Rows, each with the group of its hidden value:
-204 -115 -240 -294 102 -33 -99 262 -15 154 89 17 30 93 96 20 -210 -131 -376 495 -116 135 -34 -39 234 -238 -92 -120 -8 82 -48 238 -136 12 -204 105 140 104 -440 -185 0 -382 23 144 166 10 -144 -148
maf
-64 -217 232 33 -321 -30 -58 -222 30 -37 -222 -19 -253 -178 -363 -21 135 -1 161 -36 -409 -84 29 -86 25 -91 223 -286 191 -27 87 -12 245 -310 -86 132 63 183 379 428 111 153 -11 140 -317 -202 -250 132
dalop
56 -126 164 -78 -182 20 15 -271 128 -47 18 168 80 -67 -106 -23 196 117 146 49 -46 -85 209 -90 80 -31 -3 0 240 56 4 11 156 -69 39 24 183 16 38 110 -171 123 -252 173 -223 -127 -417 -5
zit
58 -56 -61 -69 -27 353 175 -64 -9 -52 -120 -343 -166 345 -261 87 192 -140 -17 6 -68 -54 -27 154 -128 56 -79 221 176 -238 -5 -264 -65 50 45 110 -92 -133 40 -132 -157 322 494 143 -138 39 140 113
rina
-259 112 -35 5 139 139 -217 286 179 95 48 28 -301 71 35 242 -94 10 -321 75 -220 -85 17 135 12 -103 -257 168 -139 -86 -16 -7 129 106 29 -129 -33 375 -21 -22 110 -226 18 -48 235 -77 -7 -9
Tigu
-257 -71 -305 -287 113 -80 -81 216 -22 111 112 20 83 110 161 -52 -199 -92 -355 510 -15 141 -25 -64 214 -177 -119 -119 28 72 -35 175 -89 80 -199 118 196 53 -387 -162 -15 -366 55 164 111 63 -239 -153
Tigu
327 404 175 -134 46 109 -60 -282 -175 102 208 -476 -168 98 231 162 225 -54 58 38 -125 -130 -16 307 170 -110 -423 -85 -163 29 -173 50 102 495 -155 167 -384 207 242 -116 -17 69 -192 -76 41 -23 197 169
nale
-185 -128 -147 -230 81 30 -178 338 16 164 88 92 -60 41 41 133 -192 -146 -371 370 -202 73 7 6 250 -282 -116 -37 -6 74 -66 245 -119 -13 -166 32 49 208 -371 -160 -13 -386 4 92 229 -51 -84 -171
nale
352 478 96 -33 -170 53 -147 -303 -25 45 215 -454 -85 150 281 127 123 -38 139 9 -13 -251 -148 96 170 -70 -411 20 -222 117 -226 17 166 270 -100 209 -193 76 95 -173 -29 65 -220 -143 -91 -181 138 224
nale
66 -46 -71 271 -50 222 -76 -217 117 -15 3 6 -280 -6 -40 181 -105 -81 -259 164 -103 -45 -268 98 -249 -204 -241 -210 -333 1 -136 107 -20 -57 -296 3 -92 167 -40 269 -126 -5 -197 -99 16 -83 44 606
dalop
-67 -214 236 10 -316 -28 -43 -210 59 -39 -202 -11 -229 -151 -349 -40 162 24 164 -22 -397 -100 38 -92 32 -96 224 -287 205 -23 92 -3 249 -309 -67 121 99 165 341 413 112 153 -31 166 -322 -195 -263 117
dalop
68 -109 -251 187 41 141 188 89 -269 70 -39 -273 -204 111 -91 54 -24 -110 -73 -42 -257 25 -244 -50 71 244 254 88 238 -140 245 -341 -228 -102 93 -118 -63 -99 212 -19 207 48 403 -103 -208 30 120 84
Tigu
113 -147 117 -59 -112 63 -44 -282 20 6 -22 193 61 -134 -67 79 42 37 93 32 7 -8 283 -52 104 35 -38 94 137 87 -33 16 137 -48 -21 10 46 64 48 -5 -233 65 -244 76 -62 -179 -320 -18
zanub
-226 147 -45 26 151 147 -188 202 221 107 -7 -42 -299 84 48 237 -152 41 -322 110 -205 -69 -18 117 -61 -14 -234 184 -261 -96 13 -49 158 43 55 -127 6 350 -86 -74 161 -200 -45 -96 245 -133 38 55
lim
-109 -117 34 -91 68 103 -79 -164 -100 223 -67 -180 -68 167 32 -148 9 -42 30 -147 -4 -157 200 75 -70 120 195 -118 -281 103 84 258 319 -99 -54 64 33 123 81 -18 89 -132 54 185 113 64 96 -7
Niz
-241 24 -36 -98 149 98 -203 322 123 161 -4 25 -261 19 -50 262 -176 -72 -346 171 -267 26 40 90 81 -126 -163 148 -152 -50 -15 75 26 39 1 -72 -22 388 -169 -131 101 -301 31 -37 283 -114 5 -127
sofuf
43 -57 -75 -79 -19 347 167 -30 -26 -25 -118 -372 -184 346 -248 103 161 -146 -18 -7 -76 -40 -38 140 -114 66 -80 238 176 -231 8 -248 -76 44 51 92 -110 -136 55 -151 -106 301 493 123 -139 27 162 113
maf
-202 -112 -269 -305 122 -78 -34 197 -11 141 55 5 72 63 64 -13 -235 -112 -366 564 -63 212 -46 -86 199 -165 -62 -114 -29 54 -25 183 -163 19 -177 118 198 63 -483 -217 -13 -350 15 133 124 6 -198 -169
sofuf
-50 -105 106 19 135 -11 121 -293 -106 206 -114 -112 -8 50 -220 -269 141 -3 60 -155 -4 -69 126 33 -200 258 411 -127 -347 -23 147 123 190 -37 146 66 175 159 19 29 -23 -54 124 180 -11 219 -8 -176
zit
327 -149 231 -50 19 166 85 -178 -17 -39 -37 68 -90 5 -108 -197 394 117 28 178 -136 -246 175 163 233 -21 227 -391 -129 -165 5 -123 290 -65 -77 -44 -57 40 92 70 -271 284 -33 252 122 -125 223 -164
Tigu
280 264 -59 20 -392 -44 -133 -121 220 -6 220 -123 -104 181 77 104 2 29 179 24 261 -218 -253 -367 265 -133 -291 -26 -213 254 -388 222 154 -78 -86 103 117 -87 -64 -125 -119 60 -149 -68 -328 -385 -17 373
lim
-52 -205 282 -31 -305 -32 -40 -195 79 -12 -167 -1 -191 -153 -335 -26 190 54 189 -47 -385 -103 80 -92 52 -96 191 -214 233 -19 94 26 233 -274 -4 85 97 151 313 361 110 156 -107 168 -328 -195 -286 58
lim
150 -124 187 -73 -155 361 -16 -126 44 -19 -92 -254 -76 253 -212 -31 310 -117 79 -83 -90 -267 64 252 -121 -79 -109 165 33 -257 -44 -125 97 -28 36 97 -185 -178 35 -81 -293 398 216 193 -84 -1 244 -79
rina
-266 40 -167 -215 -35 -245 -115 -11 -8 201 -4 -174 -169 -75 9 41 -302 54 44 87 331 282 17 -331 73 138 -308 103 -173 28 -136 236 173 177 -30 -27 -12 -40 276 -108 167 -40 -100 -61 -286 -177 -236 66
Tigu
-225 -94 -169 -214 106 17 -167 358 20 152 84 94 -97 54 32 135 -186 -127 -383 353 -200 80 3 3 243 -252 -115 -33 3 58 -59 205 -97 20 -146 21 62 242 -315 -136 17 -390 64 89 220 -30 -102 -157
lim
110 -107 120 -62 -89 54 10 -308 67 -3 -35 162 73 -110 -92 59 63 73 90 61 14 3 261 -60 59 76 -23 112 109 55 -15 -28 133 -36 35 13 106 59 -4 -26 -219 90 -244 80 -82 -165 -337 -20
lim
167 -114 148 -62 -130 352 52 -157 74 -65 -104 -199 -59 264 -257 -48 327 -98 56 -17 -40 -233 61 221 -126 -48 -70 135 24 -264 -62 -178 85 -22 39 115 -105 -169 -26 -87 -359 412 273 218 -82 6 196 -64
lim
253 365 -65 50 -358 -41 -150 -186 179 -48 202 -188 -89 193 155 65 30 40 194 -5 240 -271 -212 -282 233 -49 -294 4 -202 216 -334 79 251 -7 -70 149 107 -47 29 -111 -99 70 -84 -78 -285 -341 -29 326
Tigu
12 -134 145 53 113 -20 127 -300 -126 219 -86 -58 4 -6 -281 -241 162 -35 71 -185 -2 -47 97 23 -198 218 402 -107 -346 -22 110 162 97 -15 160 52 137 158 1 34 -99 -43 90 149 -48 239 -14 -197
Niz
355 -244 298 -33 -128 266 2 -196 75 -26 -113 29 -26 39 -200 -173 348 25 68 112 -138 -316 140 171 91 -68 192 -201 -182 -207 -13 -94 240 -243 -31 -6 -73 -100 -82 -21 -369 371 -70 232 91 -190 306 -213
sofuf
-221 158 -32 44 153 161 -154 173 246 78 33 -14 -303 101 17 238 -82 51 -311 90 -154 -69 -30 131 -106 -49 -288 174 -243 -109 -26 -33 131 120 54 -132 4 345 -64 -27 97 -158 -41 -75 197 -77 -2 106
Niz
110 89 -53 -58 -383 -94 -196 44 201 96 243 -22 -189 109 12 149 -66 35 194 -80 353 -104 -174 -457 287 -204 -368 -4 -152 273 -419 462 136 -43 -101 -32 23 -106 106 -60 -54 22 -196 -42 -404 -375 -74 362
Niz
-273 16 -104 -136 153 57 -194 349 72 123 54 88 -198 47 9 192 -134 -68 -353 211 -209 24 70 75 166 -152 -162 88 -35 -21 -34 71 30 103 -43 -40 18 355 -142 -105 47 -331 114 37 258 -36 -87 -170
zit
292 326 202 -162 135 123 -2 -247 -193 93 189 -398 -191 87 190 106 311 1 33 53 -146 -116 73 355 192 -87 -338 -167 -116 -33 -118 16 141 524 -140 102 -383 235 311 -61 -25 101 -145 6 87 34 195 96
zanub
286 297 212 -149 132 127 -27 -222 -214 98 198 -364 -203 70 199 100 321 -2 37 25 -162 -139 95 363 220 -101 -315 -194 -101 -24 -109 32 160 511 -157 80 -404 249 356 -30 -22 87 -143 14 103 35 206 78
Niz
360 -173 267 -91 -13 205 97 -181 54 -12 -60 26 -73 36 -166 -160 373 94 26 210 -142 -232 144 149 186 -57 205 -336 -186 -167 -17 -66 231 -129 -54 -30 -40 -1 -60 -11 -287 306 -93 247 120 -175 270 -153
sofuf
102 -141 154 215 97 -72 155 -292 -234 216 -65 -33 24 -153 -313 -250 171 -58 73 -237 -112 -38 -30 17 -189 269 479 -50 -267 -105 192 11 -57 -7 253 -18 77 124 75 92 -106 -14 74 26 -140 284 -18 -298
ripi
284 432 -34 50 -340 -12 -194 -218 111 -37 247 -295 -50 206 290 49 66 21 190 -17 161 -340 -223 -154 224 -72 -368 20 -175 192 -288 37 249 74 -87 172 12 -62 65 -113 -64 66 -154 -105 -248 -281 23 297
ripi
106 -138 2 -39 -26 89 -59 -281 -37 43 -105 143 40 -116 -5 87 -126 0 17 80 51 34 298 -52 94 165 30 116 -24 97 -8 -39 188 -113 -62 16 37 83 -3 -117 -196 -3 -160 21 97 -232 -196 -12
rina
187 -188 -81 300 -14 33 67 23 -356 220 -11 -199 -108 -118 -68 -20 -66 -136 -30 -149 -381 -32 -294 -52 66 233 395 57 52 -100 315 -196 -285 -218 158 -183 -125 -80 157 8 226 -51 71 -225 -198 39 182 -113
lim
-250 49 -139 -238 -45 -235 -152 -7 -12 246 -6 -233 -164 -68 43 57 -330 42 49 75 300 271 11 -311 70 136 -332 136 -214 34 -124 267 172 157 -22 -28 -50 -55 250 -158 214 -53 -164 -91 -267 -201 -181 49
zanub
-26 50 -95 245 19 216 -95 -133 167 -10 41 -17 -286 50 42 184 -102 -16 -277 129 -58 -80 -224 113 -249 -151 -314 -98 -326 -31 -116 60 52 31 -208 -53 -69 190 -11 220 -64 -32 -175 -99 54 -64 29 546
ripi
-79 -179 253 -16 -332 -33 -87 -164 89 -35 -95 7 -136 -111 -213 -79 219 79 200 -69 -353 -195 70 -87 75 -127 142 -208 288 -3 103 26 273 -259 -8 68 114 91 329 389 112 141 -138 190 -348 -166 -310 49
ripi
143 -157 -184 244 13 96 126 67 -314 153 -39 -245 -171 -9 -77 49 -88 -134 -72 -70 -336 20 -288 -62 79 242 322 81 135 -113 281 -273 -281 -190 111 -157 -106 -93 160 -30 237 -11 224 -192 -188 -2 174 13
lim
200 -205 160 246 64 -74 174 -238 -254 255 -72 -27 1 -225 -369 -177 113 -94 41 -180 -219 23 -134 -33 -133 239 526 -49 -259 -109 209 11 -214 -104 260 -67 39 94 -12 49 -68 -22 -4 -64 -166 205 45 -295
maf
-118 28 -69 -172 -205 -166 -185 51 95 207 96 -120 -237 -6 -39 149 -223 31 132 -58 346 136 -49 -398 155 -43 -383 98 -192 145 -293 435 152 78 -54 -61 -65 -55 247 -96 99 -5 -177 -69 -352 -295 -125 222
zanub
149 -155 -187 209 12 131 155 85 -288 147 -40 -281 -186 29 -108 90 -78 -145 -74 -49 -335 38 -297 -61 73 214 286 106 161 -118 260 -263 -318 -181 111 -149 -111 -106 121 -61 232 14 246 -180 -197 -19 188 50
nale
198 -157 200 -58 -176 358 -44 -146 68 -36 -85 -164 -28 235 -177 -84 321 -94 76 -46 -65 -322 91 239 -80 -92 -58 97 -19 -232 -55 -110 153 -97 7 89 -144 -192 -24 -75 -357 391 154 221 -34 -39 255 -114
lim
234 -211 118 298 25 -53 126 -178 -292 262 -52 -70 -18 -247 -286 -124 44 -118 31 -181 -290 4 -207 -44 -83 240 506 -9 -206 -109 256 -45 -266 -166 243 -122 -27 38 17 30 13 -33 -52 -157 -176 133 106 -271
sofuf
246 -209 56 320 -2 -21 106 -101 -319 245 -34 -90 -52 -221 -236 -70 10 -138 9 -181 -332 -9 -251 -54 -19 224 473 26 -108 -103 260 -99 -302 -191 221 -146 -71 4 57 24 59 -37 -3 -193 -189 95 136 -219
nale
97 -115 93 -34 -99 33 11 -320 68 -47 -76 226 73 -131 -117 26 55 85 100 69 33 -6 297 -97 87 133 58 87 116 53 -3 -104 200 -86 33 25 164 80 24 -9 -248 94 -163 97 -65 -197 -371 -59
Niz
212 -193 -113 271 -27 79 96 57 -325 202 8 -221 -125 -65 -81 36 -68 -157 -48 -104 -367 -14 -328 -65 81 177 340 64 88 -86 272 -172 -346 -220 124 -177 -133 -110 96 -25 206 -33 92 -217 -206 7 205 -32
nale
298 -209 280 -3 -122 236 -33 -199 46 -53 -110 54 -24 36 -149 -228 370 51 84 61 -123 -360 182 187 102 -15 209 -204 -148 -220 14 -163 335 -209 -18 -5 -61 -80 37 32 -356 363 -6 247 89 -147 262 -260
zit
288 160 179 -159 200 119 147 -204 -141 31 106 -194 -216 69 16 4 386 86 -2 160 -120 -74 144 266 252 -33 -73 -352 -104 -81 -79 -41 187 388 -129 30 -222 249 266 11 -102 156 -10 148 123 7 172 41
zit
53 -46 -128 -73 4 343 230 -6 -30 -28 -95 -401 -198 376 -247 123 155 -144 -39 38 -100 -7 -100 104 -94 68 -45 197 208 -209 30 -255 -147 37 44 81 -70 -137 14 -155 -50 270 516 111 -165 27 156 177
sofuf
200 -198 18 333 12 -38 106 -118 -332 219 -44 -83 -44 -206 -198 -122 14 -113 14 -184 -306 -21 -229 -55 -25 279 500 3 -91 -114 294 -157 -238 -184 215 -143 -37 -4 118 55 80 -36 46 -175 -195 120 101 -227
dalop
-38 -229 273 -16 -339 -33 -74 -200 62 9 -178 -41 -186 -163 -302 -43 145 29 183 -31 -414 -122 30 -98 46 -118 204 -250 190 -7 106 57 228 -341 -42 97 79 115 288 369 144 143 -152 147 -328 -221 -233 83
maf
-4 -167 272 -79 -300 1 -55 -184 131 3 -31 22 -56 -73 -186 -29 228 88 193 -37 -275 -158 97 -83 73 -142 53 -106 265 29 58 94 181 -199 31 42 117 42 168 250 42 138 -256 176 -328 -162 -317 37
lim
